Below are the code and all the weights of a small trained network. Each question names an input and a class and asks about switching units off, where a switched-off unit gives its printed mean instead of its output.

import numpy as np


def w(rows, s, z=0):
    codes = np.array(rows[::2]) - 128.0
    scale = np.full(codes.shape[1], s)
    scale[-1] = z or s
    return codes * scale


def norm(h):
    return h / np.sqrt((h * h).mean(-1, keepdims=True) + 1e-5)


def f(y):
    return y / 2 * (1 + np.tanh(0.7978845608 * (y + 0.044715 * y**3)))


def log_softmax(a):
    a = a - a.max(-1, keepdims=True)
    return a - np.log(np.exp(a).sum(-1, keepdims=True))


def net(x, mask):
    res = np.array(x, float).reshape(1, 2) / 4 @ E
    u = 0
    for l in range(2):
        y = f(norm(res) @ A[l][:, :-1].T + A[l][:, -1])
        res = res + np.where(mask[u : u + 7], y, B[l][:, -1]) @ B[l][:, :-1]
        u += 7
    return log_softmax(norm(res)[-1] @ U[:, :-1].T + U[:, -1])


A, B = {}, {}
E = w([
[73,101,150,86,211,124,103,69,143,56],'x0',
[142,103,58,202,147,203,189,2,179,190],'x1',
],0.009)
A[0] = w([
[242,159,126,99,213,163,175,89,158,150,205],'0.n1',
[44,62,124,118,179,168,45,49,49,56,6],'0.n2',
[113,235,26,185,70,114,155,83,147,96,62],'0.n3',
[169,173,176,238,116,123,165,154,116,111,158],'0.n4',
[142,124,70,120,141,127,208,134,197,192,37],'0.n5',
[68,134,126,46,183,224,138,137,90,3,42],'0.n6',
[105,171,196,45,67,99,82,132,86,121,28],'0.n7',
],0.005,0.0023)
B[0] = w([
[50,169,111,84,84,78,126,171,212,91,224],'0.n1',
[166,159,216,208,152,37,165,129,95,120,255],'0.n2',
[135,118,203,111,196,112,83,149,105,121,188],'0.n3',
[62,111,167,194,224,95,73,127,164,125,198],'0.n4',
[111,95,100,87,79,139,132,157,88,82,200],'0.n5',
[104,122,181,239,211,60,2,158,128,221,248],'0.n6',
[66,158,67,100,53,168,214,124,132,127,241],'0.n7',
],0.0067,0.0031)
A[1] = w([
[144,132,149,66,94,90,88,180,60,76,4],'1.n1',
[13,210,139,131,46,73,163,192,206,41,52],'1.n2',
[93,209,163,141,113,52,78,193,192,159,213],'1.n3',
[125,158,75,116,126,169,220,64,110,139,78],'1.n4',
[147,134,179,11,150,72,80,223,76,74,94],'1.n5',
[253,133,146,148,21,154,162,210,118,213,76],'1.n6',
[158,96,176,68,117,93,87,209,53,29,134],'1.n7',
],0.0067,0.0024)
B[1] = w([
[120,120,161,205,157,207,174,97,162,69,182],'1.n1',
[24,211,77,1,158,157,53,197,84,238,212],'1.n2',
[106,222,92,98,145,177,78,186,48,191,254],'1.n3',
[182,161,118,14,40,139,109,223,141,25,153],'1.n4',
[209,34,60,174,63,120,154,67,211,52,231],'1.n5',
[146,73,217,228,189,43,95,41,158,58,229],'1.n6',
[183,69,144,128,121,127,235,24,193,141,216],'1.n7',
],0.0071,0.0089)
U = w([
[140,113,194,254,205,61,94,57,185,103,248],'0',
[162,107,18,63,21,231,223,70,252,38,126],'1',
[44,250,80,82,143,157,51,190,34,209,199],'2',
[176,82,187,77,132,249,196,207,34,70,2],'3',
[159,56,177,74,125,215,198,167,17,117,2],'4',
],0.0087,0.0057)

Each question gives the input, the list of numbers given to net, and the class t.
The units are the neurons (one row each of A and B). Each row of codes is followed by its name. A weight is (code - 128) times the scale printed after its matrix; where a second scale follows, it is the last column's (A, B and U).
mask holds one flag per neuron, layer by layer. A switched-off neuron (its flag False) gives its mean, the last column of its row in B, instead of its output. The means were averaged over made-up inputs and are rounded, as every weight is.
A unit's drop is (log p(t) with every unit on - log p(t) with that unit switched off) / (log p(t) with every unit on - log p(t) with every unit switched off).
The circuit of an input: a set's keep is (log p(t) with only the set's units on - log p(t) with every unit switched off) / (log p(t) with every unit on - log p(t) with every unit switched off). Starting from the 12 units with the biggest drops (on a tie, the unit counted first), units are removed one at a time, each time the one whose removal leaves the highest keep (on an exact tie, the one counted first), for as long as the keep stays at least 0.8.
units of the circuit, in order: the units of the circuit, biggest drop first
k most important neurons: the k neurons with the biggest drops, biggest first
top k neurons in layer l: the k neurons of layer l with the biggest drops, biggest first
drop when u is switched off: that unit's drop, to one decimal
input [-3,3], class 2: units of the circuit, in order => [1.n5]
input [-1,0], class 2: top 2 neurons in layer 1 => [1.n6; 1.n3]
input [-1,-2], class 2: 2 most important neurons => [0.n7; 1.n2]
input [0,-3], class 2: 4 most important neurons => [0.n7; 1.n2; 0.n3; 0.n5]
input [-1,-3], class 2: 3 most important neurons => [1.n2; 0.n7; 0.n3]
input [-3,-2], class 2: 3 most important neurons => [1.n2; 0.n4; 0.n7]
input [-8,-5], class 0: 2 most important neurons => [1.n6; 0.n1]
input [-1,4], class 1: 4 most important neurons => [1.n3; 0.n6; 0.n2; 0.n7]
input [-2,4], class 1: 4 most important neurons => [0.n6; 1.n3; 0.n2; 1.n2]
input [2,3], class 2: 2 most important neurons => [0.n1; 1.n5]
input [-5,-6], class 1: 3 most important neurons => [1.n5; 0.n6; 1.n7]
input [-4,-5], class 1: 4 most important neurons => [1.n5; 0.n6; 1.n7; 0.n1]
input [-1,3], class 2: 2 most important neurons => [0.n1; 1.n5]
input [2,-4], class 1: 3 most important neurons => [1.n5; 1.n7; 0.n1]
input [-6,-4], class 0: top neuron in layer 0 => [0.n1]
input [0,0], class 2: 2 most important neurons => [0.n3; 0.n5]
input [-3,-8], class 1: top 2 neurons in layer 1 => [1.n5; 1.n7]
input [-2,-6], class 1: drop when 1.n5 is switched off => 0.5
input [2,-6], class 1: drop when 1.n5 is switched off => 0.8
input [2,2], class 2: drop when 0.n3 is switched off => 0.0
input [0,2], class 2: drop when 0.n1 is switched off => 0.6
